Below is a small trained network, with its code and all its weights. Each question gives an input and a target symbol and asks what happens when units are switched off, that is, made to give their printed mean instead of their output.

import numpy as np


def w(rows, s, z=0):
    codes = np.array(rows[::2]) - 128.0
    scale = np.full(codes.shape[1], s)
    scale[-1] = z or s
    return codes * scale


def norm(h):
    return h / np.sqrt((h * h).mean(-1, keepdims=True) + 1e-5)


def f(y):
    return np.maximum(y, 0)


def softmax(a):
    e = np.exp(a - a.max(-1, keepdims=True))
    return e / e.sum(-1, keepdims=True)


def log_softmax(a):
    a = a - a.max(-1, keepdims=True)
    return a - np.log(np.exp(a).sum(-1, keepdims=True))


def net(x, mask):
    ids = ['βγζηθλμξπσφψ'.index(c) for c in x.split()]
    T = len(ids)
    res = E[ids] + P[:T]
    q, k, v = (norm(res) @ M[0].T for M in (Q, K, V))
    z = softmax(np.where(np.tri(T) > 0, q @ k.T / 4**0.5, -1e9)) @ v
    res = res + np.where(mask[0], z, O[0][:, -1]) @ O[0][:, :-1]
    y = f(norm(res) @ A[0][:, :-1].T + A[0][:, -1])
    res = res + np.where(mask[1:9], y, B[0][:, -1]) @ B[0][:, :-1]
    return log_softmax(norm(res)[-1] @ U[:, :-1].T + U[:, -1])


Q, K, V, O, A, B = {}, {}, {}, {}, {}, {}
E = w([
[108,121,113,107,132,164,134,89,122],'β',
[132,106,113,139,169,107,80,110,115],'γ',
[139,158,203,94,127,125,155,142,126],'ζ',
[121,146,137,79,128,108,116,123,160],'η',
[133,127,159,154,141,75,61,113,148],'θ',
[120,65,167,110,155,164,101,161,114],'λ',
[125,126,124,118,178,136,94,66,136],'μ',
[94,164,111,137,142,87,149,134,88],'ξ',
[172,100,113,144,33,130,87,161,143],'π',
[201,118,178,200,119,139,144,87,97],'σ',
[248,154,107,124,138,127,163,166,126],'φ',
[94,102,81,145,161,116,146,162,125],'ψ',
],0.017)
P = w([
[100,124,122,117,113,101,156,97,121],'0',
[102,126,130,115,110,102,160,101,123],'1',
[164,187,95,117,151,153,51,84,158],'2',
[109,148,133,206,120,139,158,163,167],'3',
[102,95,143,115,127,87,163,113,158],'4',
[171,138,61,112,200,91,10,127,127],'5',
],0.012)
Q[0] = w([
[154,101,169,249,136,113,181,157,246],'head 0',
[119,156,130,247,125,162,178,165,147],'head 0',
[157,157,230,125,121,99,149,64,136],'head 0',
[113,57,169,153,134,101,82,163,198],'head 0',
],0.012)
K[0] = w([
[254,115,133,208,55,180,164,108,244],'head 0',
[224,192,78,216,57,215,141,123,98],'head 0',
[195,139,202,59,92,119,134,23,146],'head 0',
[173,47,196,168,136,139,54,153,252],'head 0',
],0.0093)
V[0] = w([
[36,169,121,101,131,182,51,178,180],'head 0',
[47,76,173,204,67,162,98,74,135],'head 0',
[145,55,73,86,59,113,138,215,86],'head 0',
[102,129,161,137,253,177,126,130,69],'head 0',
],0.0064)
O[0] = w([
[181,142,125,39,9,47,145,14,61,11],'head 0',
[18,22,138,187,102,152,123,146,74,120],'head 0',
[181,149,125,252,41,134,167,191,104,37],'head 0',
[208,35,255,36,216,118,164,141,131,235],'head 0',
],0.0069,0.0013)
A[0] = w([
[228,186,163,194,37,112,80,117,39,136],'neuron 0',
[177,149,191,162,115,170,104,206,171,18],'neuron 1',
[85,134,147,133,97,161,191,54,101,53],'neuron 2',
[101,89,70,128,54,148,186,157,114,50],'neuron 3',
[255,135,165,60,117,193,18,76,102,116],'neuron 4',
[118,91,120,157,144,84,191,78,194,160],'neuron 5',
[92,172,206,85,64,132,145,152,144,3],'neuron 6',
[144,29,137,99,170,158,109,103,84,1],'neuron 7',
],0.0092,0.0044)
B[0] = w([
[147,104,151,91,173,199,123,10,118,167],'neuron 0',
[110,190,83,100,180,111,107,105,127,150],'neuron 1',
[115,156,140,101,137,178,80,183,80,139],'neuron 2',
[132,117,113,127,122,137,152,104,211,185],'neuron 3',
[176,132,132,72,197,152,128,24,161,255],'neuron 4',
[124,110,113,80,131,113,150,142,125,251],'neuron 5',
[160,124,155,145,72,129,94,207,178,139],'neuron 6',
[191,158,74,165,94,120,113,139,112,195],'neuron 7',
],0.013,0.0056)
U = w([
[87,137,95,57,95,233,99,184,73,68],'β',
[171,134,44,193,141,15,59,158,72,11],'γ',
[138,146,225,102,109,137,86,213,160,187],'ζ',
[115,210,107,80,24,82,85,140,132,95],'η',
[32,99,170,161,99,57,52,100,116,102],'θ',
[175,79,197,154,80,131,138,155,48,253],'λ',
[157,106,213,46,167,177,161,41,110,155],'μ',
[90,171,181,119,172,69,214,156,5,143],'ξ',
[87,163,86,194,49,180,120,87,108,139],'π',
[60,98,186,175,215,200,110,185,134,70],'σ',
[184,254,104,168,187,92,86,154,173,80],'φ',
[123,67,114,132,118,102,222,137,206,55],'ψ',
],0.0072,0.0035)

Each question gives the input, a string of symbols that net reads in full, and the target symbol t.
The units are the heads (4 rows each of Q, K, V and O) and the neurons (one row each of A and B). Each row of codes is followed by its name. A weight is (code - 128) times the scale printed after its matrix; where a second scale follows, it is the last column's (O, A, B and U).
mask holds one flag per unit, heads first, then neurons. A switched-off unit (its flag False) gives its mean, the last column of its rows in O or B, instead of its output. The means were averaged over made-up inputs and are rounded, as every weight is.
A unit's drop is (log p(t) with every unit on - log p(t) with that unit switched off) / (log p(t) with every unit on - log p(t) with every unit switched off).
The circuit of an input: a set's keep is (log p(t) with only the set's units on - log p(t) with every unit switched off) / (log p(t) with every unit on - log p(t) with every unit switched off). Starting from all 9 units, units are removed one at a time, each time the one whose removal leaves the highest keep (on an exact tie, the one counted first), for as long as the keep stays at least 0.8.
circuit, biggest first: the units of the circuit, biggest drop first
top k neurons: the k neurons with the biggest drops, biggest first
drop when u is switched off: that unit's drop, to one decimal
input ψ φ ψ η, target φ: circuit, biggest first -> head 0
input ψ ψ σ θ η γ, target μ: circuit, biggest first -> head 0; neuron 4; neuron 0
input ξ φ ξ λ, target φ: circuit, biggest first -> neuron 1; head 0
input ψ β η η, target η: top 2 neurons -> neuron 4; neuron 6
input η λ ψ θ ψ ξ, target μ: top 3 neurons -> neuron 0; neuron 4; neuron 7
input μ θ π λ λ ξ, target μ: circuit, biggest first -> head 0; neuron 4
input μ ψ ξ ξ, target ξ: circuit, biggest first -> neuron 4; head 0; neuron 3
input μ μ ξ ζ μ ψ, target μ: top 2 neurons -> neuron 4; neuron 7
input η λ μ μ ζ, target ζ: top 2 neurons -> neuron 6; neuron 4
input ψ σ ξ λ ψ θ, target μ: circuit, biggest first -> head 0; neuron 4
input γ ξ ψ, target μ: circuit, biggest first -> head 0; neuron 4
input ξ μ μ λ, target λ: circuit, biggest first -> head 0; neuron 7
input ψ ψ ψ, target γ: top 3 neurons -> neuron 4; neuron 3; neuron 0
input ψ θ φ, target μ: top 2 neurons -> neuron 0; neuron 4
input ψ ψ γ ξ μ π, target μ: top neuron -> neuron 0
input ψ ψ σ μ β, target β: top 2 neurons -> neuron 2; neuron 4
input σ θ σ ψ, target σ: drop when neuron 4 is switched off -> 0.1
input γ λ ψ ξ, target ξ: drop when neuron 4 is switched off -> 0.3
input ψ μ θ ψ ψ ψ, target γ: drop when neuron 1 is switched off -> 0.0
input φ σ η η, target σ: circuit, biggest first -> head 0
